Here is a tiny trained network, its code and every weight. The questions are about switching its units off for an input and a target symbol, where a switched-off unit gives its printed mean instead of its output.

import numpy as np


def w(rows, s, z=0):
    codes = np.array(rows[::2]) - 128.0
    scale = np.full(codes.shape[1], s)
    scale[-1] = z or s
    return codes * scale


def f(y):
    return y / 2 * (1 + np.tanh(0.7978845608 * (y + 0.044715 * y**3)))


def softmax(a):
    e = np.exp(a - a.max(-1, keepdims=True))
    return e / e.sum(-1, keepdims=True)


def log_softmax(a):
    a = a - a.max(-1, keepdims=True)
    return a - np.log(np.exp(a).sum(-1, keepdims=True))


def net(x, mask):
    ids = ['ΠΦΨβεζηθμ'.index(c) for c in x.split()]
    T = len(ids)
    res = E[ids] + P[:T]
    r = res
    for j in range(3):
        rows = slice(2 * j, 2 * j + 2)
        q, k, v = (r @ M[0][rows].T for M in (Q, K, V))
        z = softmax(np.where(np.tri(T) > 0, q @ k.T / 2**0.5, -1e9)) @ v
        o = O[0][rows]
        res = res + np.where(mask[j], z, o[:, -1]) @ o[:, :-1]
    y = f(res @ A[0][:, :-1].T + A[0][:, -1])
    res = res + np.where(mask[3:7], y, B[0][:, -1]) @ B[0][:, :-1]
    return log_softmax(res[-1] @ U[:, :-1].T + U[:, -1])


Q, K, V, O, A, B = {}, {}, {}, {}, {}, {}
E = w([
[102,105,140,152],'Π',
[158,178,8,163],'Φ',
[89,112,145,144],'Ψ',
[135,138,218,198],'β',
[100,78,96,155],'ε',
[25,64,124,119],'ζ',
[127,117,81,59],'η',
[188,145,136,115],'θ',
[178,130,125,155],'μ',
],0.012)
P = w([
[2,188,148,63],'0',
[136,155,84,165],'1',
[138,30,103,202],'2',
[122,113,128,42],'3',
[152,162,74,179],'4',
[142,25,106,209],'5',
[122,113,125,33],'6',
[160,164,77,183],'7',
[150,32,106,214],'8',
[128,107,123,19],'9',
[162,165,70,189],'10',
],0.0091)
Q[0] = w([
[152,129,67,210],'head 0',
[140,160,207,71],'head 0',
[64,246,162,99],'head 1',
[111,145,89,81],'head 1',
[156,85,104,134],'head 2',
[137,58,102,112],'head 2',
],0.013)
K[0] = w([
[94,136,9,112],'head 0',
[156,136,232,96],'head 0',
[216,2,126,168],'head 1',
[161,127,50,135],'head 1',
[166,138,120,114],'head 2',
[172,135,98,116],'head 2',
],0.013)
V[0] = w([
[143,168,211,160],'head 0',
[71,87,89,69],'head 0',
[75,11,243,73],'head 1',
[119,118,103,18],'head 1',
[77,98,149,135],'head 2',
[180,192,114,122],'head 2',
],0.011)
O[0] = w([
[193,58,122,140,8],'head 0',
[118,186,105,128,210],'head 0',
[122,124,249,78,91],'head 1',
[184,53,149,117,253],'head 1',
[133,94,101,163,131],'head 2',
[147,153,167,95,112],'head 2',
],0.013,0.0057)
A[0] = w([
[161,45,192,159,253],'neuron 0',
[150,96,56,255,33],'neuron 1',
[175,248,89,26,181],'neuron 2',
[248,242,177,216,95],'neuron 3',
],0.0077,0.005)
B[0] = w([
[144,82,116,153,216],'neuron 0',
[186,192,245,141,203],'neuron 1',
[157,155,110,64,254],'neuron 2',
[53,140,201,25,140],'neuron 3',
],0.011,0.006)
U = w([
[48,156,197,110,82],'Π',
[198,172,176,179,108],'Φ',
[149,149,194,2,2],'Ψ',
[95,156,149,150,114],'β',
[119,130,135,155,133],'ε',
[201,123,250,70,54],'ζ',
[213,45,107,176,226],'η',
[43,129,78,218,208],'θ',
[134,144,5,134,178],'μ',
],0.0072,0.0029)

Each question gives the input, a string of symbols that net reads in full, and the target symbol t.
The units are the heads (2 rows each of Q, K, V and O) and the neurons (one row each of A and B). Each row of codes is followed by its name. A weight is (code - 128) times the scale printed after its matrix; where a second scale follows, it is the last column's (O, A, B and U).
mask holds one flag per unit, heads first, then neurons. A switched-off unit (its flag False) gives its mean, the last column of its rows in O or B, instead of its output. The means were averaged over made-up inputs and are rounded, as every weight is.
A unit's drop is (log p(t) with every unit on - log p(t) with that unit switched off) / (log p(t) with every unit on - log p(t) with every unit switched off).
The circuit of an input: a set's keep is (log p(t) with only the set's units on - log p(t) with every unit switched off) / (log p(t) with every unit on - log p(t) with every unit switched off). Starting from all 7 units, units are removed one at a time, each time the one whose removal leaves the highest keep (on an exact tie, the one counted first), for as long as the keep stays at least 0.8.
units of the circuit, in order: the units of the circuit, biggest drop first
unit that matters most: the unit with the biggest drop
top k neurons: the k neurons with the biggest drops, biggest first
heads that matter: for each layer, one digit per head in row order, 1 if its drop is at least 0.15 and else 0, layers parted by /
drop when u is switched off: that unit's drop, to one decimal
input Φ η η ζ β β ζ ε η, target Φ: heads that matter -> 010
input θ η ζ Φ η θ ζ β ζ Ψ, target η: heads that matter -> 100
input Φ ζ ζ η ζ ζ η η Ψ, target Φ: units of the circuit, in order -> [neuron 1; head 1]
input ζ μ η ζ μ, target ζ: heads that matter -> 010
input Φ Φ ζ ε, target μ: heads that matter -> 111
input η θ η Ψ β η β η η η, target η: units of the circuit, in order -> [head 0; neuron 0]
input η ζ β Ψ, target η: heads that matter -> 101
input Φ η η Ψ η ζ μ, target μ: unit that matters most -> head 1
input ε Π ζ η η Φ Π Ψ μ θ, target μ: units of the circuit, in order -> [neuron 1; head 1]
input μ Φ μ η Φ ζ ε, target μ: heads that matter -> 011
input Φ μ θ ζ ζ η ζ μ θ, target Φ: heads that matter -> 010
input ζ ζ Φ Ψ, target μ: units of the circuit, in order -> [head 1; neuron 1]
input η θ β ε η μ ε, target η: units of the circuit, in order -> [head 0; head 1; neuron 0; neuron 1]
input ζ ε ζ Ψ η ε, target ζ: units of the circuit, in order -> [head 1]
input Φ η ζ η η η η η β μ, target η: units of the circuit, in order -> [head 0; head 1]
input θ β ζ θ, target η: heads that matter -> 100
input ζ Φ ζ η Φ η, target ζ: heads that matter -> 011
input η η θ η θ, target Ψ: top 2 neurons -> [neuron 3; neuron 2]
input θ ζ θ ζ β, target Π: units of the circuit, in order -> [neuron 3; head 1]
input Ψ Φ η η ζ ζ Φ ζ Ψ Ψ, target μ: unit that matters most -> neuron 1
input ζ Φ Φ ζ η η β, target η: drop when head 0 is switched off -> 0.9
input ε η β Π, target η: drop when head 0 is switched off -> 1.2
input ζ θ θ Ψ η η Ψ ζ Π, target ζ: drop when head 1 is switched off -> 1.3
